Here is a tiny trained network, its code and every weight. The questions are about switching its units off for an input and a target symbol, where a switched-off unit gives its printed mean instead of its output.

import numpy as np


def w(rows, s, z=0):
    codes = np.array(rows[::2]) - 128.0
    scale = np.full(codes.shape[1], s)
    scale[-1] = z or s
    return codes * scale


def f(y):
    return np.maximum(y, 0)


def softmax(a):
    e = np.exp(a - a.max(-1, keepdims=True))
    return e / e.sum(-1, keepdims=True)


def log_softmax(a):
    a = a - a.max(-1, keepdims=True)
    return a - np.log(np.exp(a).sum(-1, keepdims=True))


def net(x, mask):
    ids = ['Λεζηθξτφψω'.index(c) for c in x.split()]
    T = len(ids)
    res = E[ids] + P[:T]
    u = 0
    for l in range(2):
        r = res
        for j in range(3):
            rows = slice(3 * j, 3 * j + 3)
            q, k, v = (r @ M[l][rows].T for M in (Q, K, V))
            z = softmax(np.where(np.tri(T) > 0, q @ k.T / 3**0.5, -1e9)) @ v
            o = O[l][rows]
            res = res + np.where(mask[u + j], z, o[:, -1]) @ o[:, :-1]
        u += 3
        y = f(res @ A[l][:, :-1].T + A[l][:, -1])
        res = res + np.where(mask[u : u + 12], y, B[l][:, -1]) @ B[l][:, :-1]
        u += 12
    return log_softmax(res[-1] @ U[:, :-1].T + U[:, -1])


Q, K, V, O, A, B = {}, {}, {}, {}, {}, {}
E = w([
[92,114,83],'Λ',
[218,54,133],'ε',
[94,169,95],'ζ',
[93,222,100],'η',
[93,166,96],'θ',
[185,28,177],'ξ',
[93,152,92],'τ',
[192,36,190],'φ',
[177,61,254],'ψ',
[90,171,97],'ω',
],0.006)
P = w([
[90,139,162],'0',
[227,130,52],'1',
[188,92,70],'2',
[40,116,162],'3',
[100,131,156],'4',
[229,169,105],'5',
[144,150,130],'6',
[1,84,123],'7',
[102,157,151],'8',
[242,220,144],'9',
[125,178,132],'10',
[26,134,78],'11',
],0.0054)
Q[0] = w([
[5,154,24],'L0H0',
[3,151,28],'L0H0',
[254,97,232],'L0H0',
[190,109,254],'L0H1',
[224,99,254],'L0H1',
[29,149,3],'L0H1',
[170,130,6],'L0H2',
[186,198,21],'L0H2',
[189,198,22],'L0H2',
],0.0057)
K[0] = w([
[210,185,44],'L0H0',
[214,182,36],'L0H0',
[47,73,216],'L0H0',
[179,9,194],'L0H1',
[176,4,210],'L0H1',
[84,254,54],'L0H1',
[126,237,80],'L0H2',
[55,230,106],'L0H2',
[53,231,104],'L0H2',
],0.006)
V[0] = w([
[195,82,110],'L0H0',
[59,176,134],'L0H0',
[47,118,159],'L0H0',
[78,129,227],'L0H1',
[80,226,167],'L0H1',
[159,160,38],'L0H1',
[138,131,1],'L0H2',
[210,134,58],'L0H2',
[107,127,1],'L0H2',
],0.0049)
O[0] = w([
[95,180,2,104],'L0H0',
[169,59,238,167],'L0H0',
[212,178,232,75],'L0H0',
[85,189,207,40],'L0H1',
[47,70,234,214],'L0H1',
[142,35,71,249],'L0H1',
[193,57,24,251],'L0H2',
[127,12,64,184],'L0H2',
[219,87,30,253],'L0H2',
],0.0034,0.00063)
A[0] = w([
[193,224,199,143],'L0N0',
[65,143,6,159],'L0N1',
[212,230,87,188],'L0N2',
[99,161,101,3],'L0N3',
[201,211,60,178],'L0N4',
[180,25,161,166],'L0N5',
[211,9,226,145],'L0N6',
[180,201,35,174],'L0N7',
[1,144,103,166],'L0N8',
[227,147,160,174],'L0N9',
[163,91,164,2],'L0N10',
[200,20,229,160],'L0N11',
],0.0057,0.0061)
B[0] = w([
[218,229,132,170],'L0N0',
[71,181,97,234],'L0N1',
[204,186,89,255],'L0N2',
[132,46,123,128],'L0N3',
[200,146,76,244],'L0N4',
[186,83,231,183],'L0N5',
[196,42,242,173],'L0N6',
[159,179,76,245],'L0N7',
[18,146,92,224],'L0N8',
[224,141,156,205],'L0N9',
[214,253,132,128],'L0N10',
[187,51,239,178],'L0N11',
],0.0061,0.0036)
Q[1] = w([
[68,86,247],'L1H0',
[32,218,62],'L1H0',
[140,42,231],'L1H0',
[3,85,217],'L1H1',
[9,193,103],'L1H1',
[252,96,122],'L1H1',
[223,144,115],'L1H2',
[213,75,64],'L1H2',
[31,137,158],'L1H2',
],0.0061)
K[1] = w([
[222,173,79],'L1H0',
[164,108,240],'L1H0',
[171,185,38],'L1H0',
[244,206,53],'L1H1',
[245,196,184],'L1H1',
[6,40,113],'L1H1',
[47,49,100],'L1H2',
[73,3,193],'L1H2',
[210,238,133],'L1H2',
],0.0061)
V[1] = w([
[192,60,47],'L1H0',
[112,220,61],'L1H0',
[96,121,86],'L1H0',
[228,122,189],'L1H1',
[236,81,2],'L1H1',
[31,248,63],'L1H1',
[200,192,131],'L1H2',
[216,172,125],'L1H2',
[212,183,124],'L1H2',
],0.0061)
O[1] = w([
[219,114,75,151],'L1H0',
[149,240,132,99],'L1H0',
[129,179,76,59],'L1H0',
[227,45,120,220],'L1H1',
[224,254,65,207],'L1H1',
[65,226,210,118],'L1H1',
[200,199,206,247],'L1H2',
[198,222,183,251],'L1H2',
[194,215,192,255],'L1H2',
],0.0055,0.0027)
A[1] = w([
[181,221,18,108],'L1N0',
[53,237,78,211],'L1N1',
[131,228,96,208],'L1N2',
[60,156,23,163],'L1N3',
[198,141,253,2],'L1N4',
[38,126,31,187],'L1N5',
[71,167,13,158],'L1N6',
[137,223,223,135],'L1N7',
[68,149,16,164],'L1N8',
[22,178,20,195],'L1N9',
[61,127,12,164],'L1N10',
[73,236,108,207],'L1N11',
],0.0054,0.0056)
B[1] = w([
[136,224,86,235],'L1N0',
[61,138,215,225],'L1N1',
[128,220,171,253],'L1N2',
[14,49,44,162],'L1N3',
[2,13,10,165],'L1N4',
[7,7,53,146],'L1N5',
[20,72,19,174],'L1N6',
[191,50,164,212],'L1N7',
[7,35,4,164],'L1N8',
[10,62,191,178],'L1N9',
[4,20,4,150],'L1N10',
[83,150,219,226],'L1N11',
],0.006,0.0077)
U = w([
[14,73,68,138],'Λ',
[209,200,39,43],'ε',
[110,131,149,47],'ζ',
[254,236,246,232],'η',
[103,135,142,86],'θ',
[132,71,61,65],'ξ',
[67,118,119,102],'τ',
[158,89,81,59],'φ',
[219,20,187,253],'ψ',
[93,131,141,89],'ω',
],0.0057,0.0051)

Each question gives the input, a string of symbols that net reads in full, and the target symbol t.
The units are the heads (3 rows each of Q, K, V and O) and the neurons (one row each of A and B). Each row of codes is followed by its name. A weight is (code - 128) times the scale printed after its matrix; where a second scale follows, it is the last column's (O, A, B and U).
mask holds one flag per unit, layer by layer, with each layer's heads first. A switched-off unit (its flag False) gives its mean, the last column of its rows in O or B, instead of its output. The means were averaged over made-up inputs and are rounded, as every weight is.
A unit's drop is (log p(t) with every unit on - log p(t) with that unit switched off) / (log p(t) with every unit on - log p(t) with every unit switched off).
k most important neurons of layer l: the k neurons of layer l with the biggest drops, biggest first
which heads matter: for each layer, one digit per head in row order, 1 if its drop is at least 0.15 and else 0, layers parted by /
drop when u is switched off: that unit's drop, to one decimal
input ζ ξ Λ ε τ τ Λ Λ θ ω, target Λ: which heads matter	000 / 011
input η η θ ω τ ε, target ψ: 2 most important neurons of layer 0	[L0N6; L0N11]
input η τ Λ φ η η ε ψ η ω, target ψ: which heads matter	000 / 110
input η ε ε θ, target ε: which heads matter	010 / 011
input ω τ ζ ε ε ψ τ φ η η η η, target η: 2 most important neurons of layer 0	[L0N2; L0N0]
input Λ θ τ Λ τ η η η ω η Λ τ, target η: which heads matter	000 / 011
input Λ ε η ε η τ τ ε Λ Λ, target ε: which heads matter	000 / 001
input ω ψ ε η Λ η η Λ ω τ, target Λ: 4 most important neurons of layer 0	[L0N2; L0N4; L0N7; L0N8]
input ε ε Λ, target ε: 2 most important neurons of layer 0	[L0N8; L0N5]
input τ ψ ε Λ τ θ τ φ ζ η ε η, target η: which heads matter	010 / 011
input θ Λ ξ ε ε ζ, target ε: which heads matter	100 / 010
input η Λ η ξ τ ε η η, target ε: 2 most important neurons of layer 0	[L0N9; L0N2]
input τ ε Λ η ξ ω η ζ Λ ψ ψ ξ, target η: which heads matter	100 / 110
input ζ η τ ε Λ θ, target ε: most important neuron of layer 0	[L0N8]
input θ Λ τ ζ η η ζ ζ, target η: 4 most important neurons of layer 0	[L0N2; L0N4; L0N7; L0N0]
input ω η Λ Λ φ, target ψ: most important neuron of layer 1	[L1N4]
input ε ε η τ Λ θ, target Λ: which heads matter	100 / 011
input ζ τ Λ ε η η ε ε ω θ ω ε, target η: which heads matter	000 / 100
input η ξ η ε η τ Λ Λ ε η, target Λ: 4 most important neurons of layer 0	[L0N2; L0N4; L0N7; L0N8]
input Λ η Λ, target Λ: 2 most important neurons of layer 0	[L0N2; L0N0]
input ψ ω ω, target ψ: most important neuron of layer 1	[L1N0]
input η ζ η τ Λ η Λ ξ Λ η φ θ, target η: 4 most important neurons of layer 0	[L0N2; L0N0; L0N4; L0N8]
input ξ ω ω τ ψ, target ψ: 4 most important neurons of layer 1	[L1N4; L1N7; L1N0; L1N2]
input η η ω η ε Λ, target η: 3 most important neurons of layer 0	[L0N8; L0N5; L0N9]
input τ Λ η φ φ Λ η Λ φ ξ ε ξ, target η: drop when L1N8 is switched off	0.2
input η ω τ, target η: drop when L0N0 is switched off	0.1
input η ζ η θ θ τ η Λ η η, target Λ: drop when L0N2 is switched off	0.7
